Below is a small trained network, with its code and all its weights. Each question gives an input and a class and asks what happens when units are switched off, that is, made to give their printed mean instead of their output.

import numpy as np


def w(rows, s, z=0):
    codes = np.array(rows[::2]) - 128.0
    scale = np.full(codes.shape[1], s)
    scale[-1] = z or s
    return codes * scale


def f(y):
    return y / 2 * (1 + np.tanh(0.7978845608 * (y + 0.044715 * y**3)))


def log_softmax(a):
    a = a - a.max(-1, keepdims=True)
    return a - np.log(np.exp(a).sum(-1, keepdims=True))


def net(x, mask):
    res = np.array(x, float).reshape(1, 8) / 4 @ E
    y = f(res @ A[0][:, :-1].T + A[0][:, -1])
    res = res + np.where(mask, y, B[0][:, -1]) @ B[0][:, :-1]
    return log_softmax(res[-1] @ U[:, :-1].T + U[:, -1])


A, B = {}, {}
E = w([
[152,122,141,135],'x0',
[83,21,100,204],'x1',
[125,140,135,145],'x2',
[107,150,129,147],'x3',
[131,121,125,120],'x4',
[124,126,124,123],'x5',
[191,156,6,171],'x6',
[108,155,134,154],'x7',
],0.013)
A[0] = w([
[145,140,80,140,48],'neuron 0',
[89,176,100,121,97],'neuron 1',
[157,137,150,143,200],'neuron 2',
[155,96,144,164,173],'neuron 3',
[97,28,106,210,151],'neuron 4',
[116,111,165,106,28],'neuron 5',
[114,93,109,161,136],'neuron 6',
[166,147,145,128,228],'neuron 7',
[172,155,29,188,20],'neuron 8',
[159,183,153,77,139],'neuron 9',
[185,131,34,153,40],'neuron 10',
[67,86,231,109,9],'neuron 11',
[187,252,132,43,177],'neuron 12',
[171,87,130,122,187],'neuron 13',
[89,1,99,230,169],'neuron 14',
],0.015,0.0016)
B[0] = w([
[120,88,156,150,161],'neuron 0',
[150,109,108,118,145],'neuron 1',
[119,128,107,99,136],'neuron 2',
[132,133,99,131,149],'neuron 3',
[148,194,89,82,224],'neuron 4',
[105,117,165,151,154],'neuron 5',
[133,152,119,126,163],'neuron 6',
[128,137,95,116,148],'neuron 7',
[106,35,211,153,216],'neuron 8',
[118,147,78,143,187],'neuron 9',
[118,62,219,172,206],'neuron 10',
[144,5,206,196,218],'neuron 11',
[134,208,55,84,245],'neuron 12',
[93,156,122,171,143],'neuron 13',
[129,221,55,85,251],'neuron 14',
],0.016,0.021)
U = w([
[168,227,42,36,254],'0',
[140,2,239,157,2],'1',
],0.0088,0.00069)

Each question gives the input, the list of numbers given to net, and the class t.
The units are the neurons (one row each of A and B). Each row of codes is followed by its name. A weight is (code - 128) times the scale printed after its matrix; where a second scale follows, it is the last column's (A, B and U).
mask holds one flag per neuron, in row order. A switched-off neuron (its flag False) gives its mean, the last column of its row in B, instead of its output. The means were averaged over made-up inputs and are rounded, as every weight is.
A unit's drop is (log p(t) with every unit on - log p(t) with that unit switched off) / (log p(t) with every unit on - log p(t) with every unit switched off).
The circuit of an input: a set's keep is (log p(t) with only the set's units on - log p(t) with every unit switched off) / (log p(t) with every unit on - log p(t) with every unit switched off). Starting from the 12 units with the biggest drops (on a tie, the unit counted first), units are removed one at a time, each time the one whose removal leaves the highest keep (on an exact tie, the one counted first), for as long as the keep stays at least 0.8.
circuit, biggest first: the units of the circuit, biggest drop first
top k neurons: the k neurons with the biggest drops, biggest first
drop when u is switched off: that unit's drop, to one decimal
input [6,-5,-4,-3,-1,6,-8,-7], class 1: circuit, biggest first -> (neuron 11)
input [-6,-6,3,4,-3,5,-7,7], class 1: top 3 neurons -> (neuron 11; neuron 14; neuron 4)
input [-6,5,4,-5,-7,4,-5,-5], class 0: top 3 neurons -> (neuron 14; neuron 8; neuron 4)
input [-1,4,-4,2,7,5,6,8], class 1: top 2 neurons -> (neuron 8; neuron 10)
input [-8,1,6,-1,0,-4,-2,0], class 1: top 2 neurons -> (neuron 12; neuron 14)
input [7,6,6,7,-8,-6,-5,3], class 0: top 2 neurons -> (neuron 14; neuron 4)
input [3,2,-1,5,8,5,3,0], class 1: top 2 neurons -> (neuron 12; neuron 8)
input [7,5,-5,0,-4,0,-4,-5], class 0: drop when neuron 14 is switched off -> 1.0
input [5,7,-7,0,-6,5,-5,-2], class 0: drop when neuron 14 is switched off -> 1.3
input [-6,-4,-8,7,0,7,-8,-3], class 1: drop when neuron 11 is switched off -> 0.8
